Here is a tiny trained network, its code and every weight. The questions are about switching its units off for an input and a target symbol, where a switched-off unit gives its printed mean instead of its output.

import numpy as np


def w(rows, s, z=0):
    codes = np.array(rows[::2]) - 128.0
    scale = np.full(codes.shape[1], s)
    scale[-1] = z or s
    return codes * scale


def f(y):
    return y / 2 * (1 + np.tanh(0.7978845608 * (y + 0.044715 * y**3)))


def softmax(a):
    e = np.exp(a - a.max(-1, keepdims=True))
    return e / e.sum(-1, keepdims=True)


def log_softmax(a):
    a = a - a.max(-1, keepdims=True)
    return a - np.log(np.exp(a).sum(-1, keepdims=True))


def net(x, mask):
    ids = ['ΓΔΞαβεζθλτψω'.index(c) for c in x.split()]
    T = len(ids)
    res = E[ids] + P[:T]
    u = 0
    for l in range(3):
        q, k, v = (res @ M[l].T for M in (Q, K, V))
        z = softmax(np.where(np.tri(T) > 0, q @ k.T / 2**0.5, -1e9)) @ v
        res = res + np.where(mask[u], z, O[l][:, -1]) @ O[l][:, :-1]
        u += 1
        y = f(res @ A[l][:, :-1].T + A[l][:, -1])
        res = res + np.where(mask[u : u + 4], y, B[l][:, -1]) @ B[l][:, :-1]
        u += 4
    return log_softmax(res[-1] @ U[:, :-1].T + U[:, -1])


Q, K, V, O, A, B = {}, {}, {}, {}, {}, {}
E = w([
[169,81,70,122,155,140,202,119],'Γ',
[119,85,122,166,161,153,182,133],'Δ',
[117,104,157,97,135,124,150,153],'Ξ',
[71,85,98,122,104,167,125,32],'α',
[99,163,51,171,165,165,147,70],'β',
[72,137,175,58,127,85,91,141],'ε',
[83,105,144,93,75,146,195,237],'ζ',
[147,171,77,74,123,141,52,117],'θ',
[123,46,194,138,108,207,42,194],'λ',
[146,121,83,31,63,165,98,117],'τ',
[99,169,4,157,199,111,137,163],'ψ',
[177,154,147,160,156,48,132,117],'ω',
],0.021)
P = w([
[254,131,200,120,172,197,139,95],'0',
[174,174,160,112,121,181,157,98],'1',
[178,140,157,83,130,151,113,70],'2',
[150,137,135,86,136,149,133,83],'3',
[134,126,119,90,145,143,153,99],'4',
[97,185,94,105,125,153,182,105],'5',
[155,102,110,85,161,105,127,89],'6',
[176,74,113,87,182,73,105,75],'7',
[148,110,98,100,160,77,127,94],'8',
[110,153,83,117,136,90,159,104],'9',
[157,99,94,115,167,42,120,101],'10',
[148,107,89,129,154,41,131,112],'11',
[158,102,95,147,146,25,135,125],'12',
],0.011)
Q[0] = w([
[146,82,187,254,65,133,120,131],'0.h0',
[59,102,179,129,156,206,105,126],'0.h0',
],0.0082)
K[0] = w([
[114,122,178,139,196,253,90,136],'0.h0',
[73,115,154,131,141,183,106,86],'0.h0',
],0.0064)
V[0] = w([
[73,95,120,123,136,152,142,82],'0.h0',
[114,103,143,135,83,2,208,50],'0.h0',
],0.0054)
O[0] = w([
[162,108,163,163,9,86,94,97,250],'0.h0',
[60,142,137,103,150,100,183,106,200],'0.h0',
],0.015,0.0015)
A[0] = w([
[118,60,254,104,118,128,246,179,220],'0.n0',
[106,168,255,19,52,43,100,180,113],'0.n1',
[124,152,187,142,180,111,193,79,2],'0.n2',
[82,172,107,127,29,70,172,141,252],'0.n3',
],0.0061,0.0047)
B[0] = w([
[112,254,41,126,92,166,84,69,197],'0.n0',
[124,208,48,153,120,167,135,75,188],'0.n1',
[168,73,115,218,128,168,92,134,121],'0.n2',
[193,46,134,104,185,72,48,117,254],'0.n3',
],0.0094,0.005)
Q[1] = w([
[30,47,148,164,133,199,125,219],'1.h0',
[82,29,2,185,185,130,159,81],'1.h0',
],0.0065)
K[1] = w([
[188,159,130,159,71,254,78,131],'1.h0',
[115,128,94,109,93,205,137,57],'1.h0',
],0.0083)
V[1] = w([
[67,113,77,62,150,234,128,3],'1.h0',
[203,178,197,135,116,86,175,157],'1.h0',
],0.005)
O[1] = w([
[249,185,129,176,152,135,107,138,255],'1.h0',
[97,204,104,65,175,168,164,180,76],'1.h0',
],0.012,0.01)
A[1] = w([
[64,103,242,174,104,106,83,237,171],'1.n0',
[198,176,129,138,77,36,115,101,1],'1.n1',
[176,99,190,194,153,159,102,2,239],'1.n2',
[180,67,176,73,120,95,126,127,195],'1.n3',
],0.0059,0.0033)
B[1] = w([
[118,132,47,156,98,73,229,3,128],'1.n0',
[142,117,59,147,251,105,106,44,191],'1.n1',
[18,157,199,137,57,218,75,182,248],'1.n2',
[160,178,112,83,89,11,198,97,162],'1.n3',
],0.0065,0.017)
Q[2] = w([
[26,103,254,200,205,208,170,150],'2.h0',
[147,226,170,85,125,85,92,193],'2.h0',
],0.0062)
K[2] = w([
[111,181,159,101,121,255,130,160],'2.h0',
[156,150,105,33,121,91,177,139],'2.h0',
],0.0096)
V[2] = w([
[152,117,51,2,144,164,227,169],'2.h0',
[105,185,70,225,159,191,157,214],'2.h0',
],0.007)
O[2] = w([
[161,166,145,119,17,160,92,130,5],'2.h0',
[104,29,128,107,158,254,131,166,105],'2.h0',
],0.0082,0.012)
A[2] = w([
[130,163,108,73,159,153,122,143,254],'2.n0',
[178,211,112,118,194,96,141,135,168],'2.n1',
[169,170,75,61,174,130,255,64,232],'2.n2',
[99,128,110,176,191,136,152,186,179],'2.n3',
],0.01,0.0054)
B[2] = w([
[69,15,101,96,199,1,207,116,185],'2.n0',
[62,217,129,111,97,178,88,149,252],'2.n1',
[179,140,231,174,140,111,220,167,212],'2.n2',
[114,106,184,106,12,63,84,28,174],'2.n3',
],0.0083,0.015)
U = w([
[217,129,161,207,145,152,194,110,4],'Γ',
[136,122,152,120,127,116,124,129,7],'Δ',
[130,124,165,102,149,151,120,154,122],'Ξ',
[61,157,230,219,41,245,109,143,253],'α',
[126,136,149,138,132,131,138,134,43],'β',
[70,156,139,75,161,158,126,106,15],'ε',
[153,143,42,180,155,142,164,153,163],'ζ',
[154,130,122,112,221,103,44,254,182],'θ',
[108,132,110,128,139,121,120,163,130],'λ',
[148,204,120,82,48,166,108,125,154],'τ',
[141,27,72,110,106,36,122,46,239],'ψ',
[49,95,199,75,112,46,185,177,188],'ω',
],0.0076,0.0051)

Each question gives the input, a string of symbols that net reads in full, and the target symbol t.
The units are the heads (2 rows each of Q, K, V and O) and the neurons (one row each of A and B). Each row of codes is followed by its name. A weight is (code - 128) times the scale printed after its matrix; where a second scale follows, it is the last column's (O, A, B and U).
mask holds one flag per unit, layer by layer, with each layer's heads first. A switched-off unit (its flag False) gives its mean, the last column of its rows in O or B, instead of its output. The means were averaged over made-up inputs and are rounded, as every weight is.
A unit's drop is (log p(t) with every unit on - log p(t) with that unit switched off) / (log p(t) with every unit on - log p(t) with every unit switched off).
The circuit of an input: a set's keep is (log p(t) with only the set's units on - log p(t) with every unit switched off) / (log p(t) with every unit on - log p(t) with every unit switched off). Starting from the 12 units with the biggest drops (on a tie, the unit counted first), units are removed one at a time, each time the one whose removal leaves the highest keep (on an exact tie, the one counted first), for as long as the keep stays at least 0.8.
units of the circuit, in order: the units of the circuit, biggest drop first
unit that matters most: the unit with the biggest drop
top k neurons: the k neurons with the biggest drops, biggest first
top k neurons in layer l: the k neurons of layer l with the biggest drops, biggest first
input ψ ε ζ τ ω β ω Δ τ, target ω: unit that matters most -> 2.n2
input Γ Ξ λ Ξ α Γ τ, target τ: units of the circuit, in order -> [2.h0, 1.n3, 2.n1, 1.n2]
input Δ α α θ α ζ ζ ζ λ Δ, target ψ: top 2 neurons -> [2.n3, 1.n2]
input ω α τ Ξ, target τ: top 2 neurons in layer 0 -> [0.n0, 0.n2]
input α θ Δ ψ θ, target ψ: units of the circuit, in order -> [2.n1, 2.n0, 2.h0]
input α λ ω α τ β α α α α ε, target ε: top 4 neurons -> [2.n1, 0.n1, 1.n1, 1.n2]
input β ζ Γ Γ θ α α α α τ β Ξ τ, target τ: top 4 neurons -> [2.n1, 1.n2, 1.n3, 2.n0]
input Δ Δ ω τ β ω, target τ: units of the circuit, in order -> [2.h0, 1.h0]
input α ω α θ α θ, target θ: units of the circuit, in order -> [2.n3, 0.n0]
input Γ λ α α τ τ α α λ, target ψ: top 2 neurons -> [1.n0, 1.n2]
input β α β α τ β ω β β α ψ ζ, target ψ: top 2 neurons in layer 1 -> [1.n2, 1.n3]
input α β Γ β ω Ξ, target ω: top 3 neurons -> [2.n0, 2.n2, 0.n0]
input λ α β ω α ζ ψ ε, target ψ: top 2 neurons in layer 0 -> [0.n1, 0.n0]
input α α α θ α ζ ω β ω α α ω, target α: top 3 neurons -> [0.n2, 2.n1, 2.n0]
input ψ τ λ ω ε α ε τ ψ τ, target ψ: units of the circuit, in order -> [2.h0, 2.n1, 1.n2]
input α ε τ ψ θ θ, target ψ: units of the circuit, in order -> [2.h0, 2.n1, 2.n0, 1.h0]
input α ψ ε θ ω β τ θ, target τ: top 2 neurons -> [0.n0, 1.n3]
input α Γ ψ β Δ, target ψ: top 2 neurons -> [2.n1, 2.n3]
input α τ β τ τ τ θ ψ τ, target ψ: units of the circuit, in order -> [2.n1, 1.h0]
input ω α ζ α α τ α θ, target τ: top 4 neurons -> [0.n3, 2.n1, 1.n2, 1.n3]
input α α θ τ α Γ τ ε, target τ: units of the circuit, in order -> [2.h0, 1.n2, 0.n1]
input β α β, target ψ: top 4 neurons -> [1.n2, 2.n1, 2.n2, 2.n3]
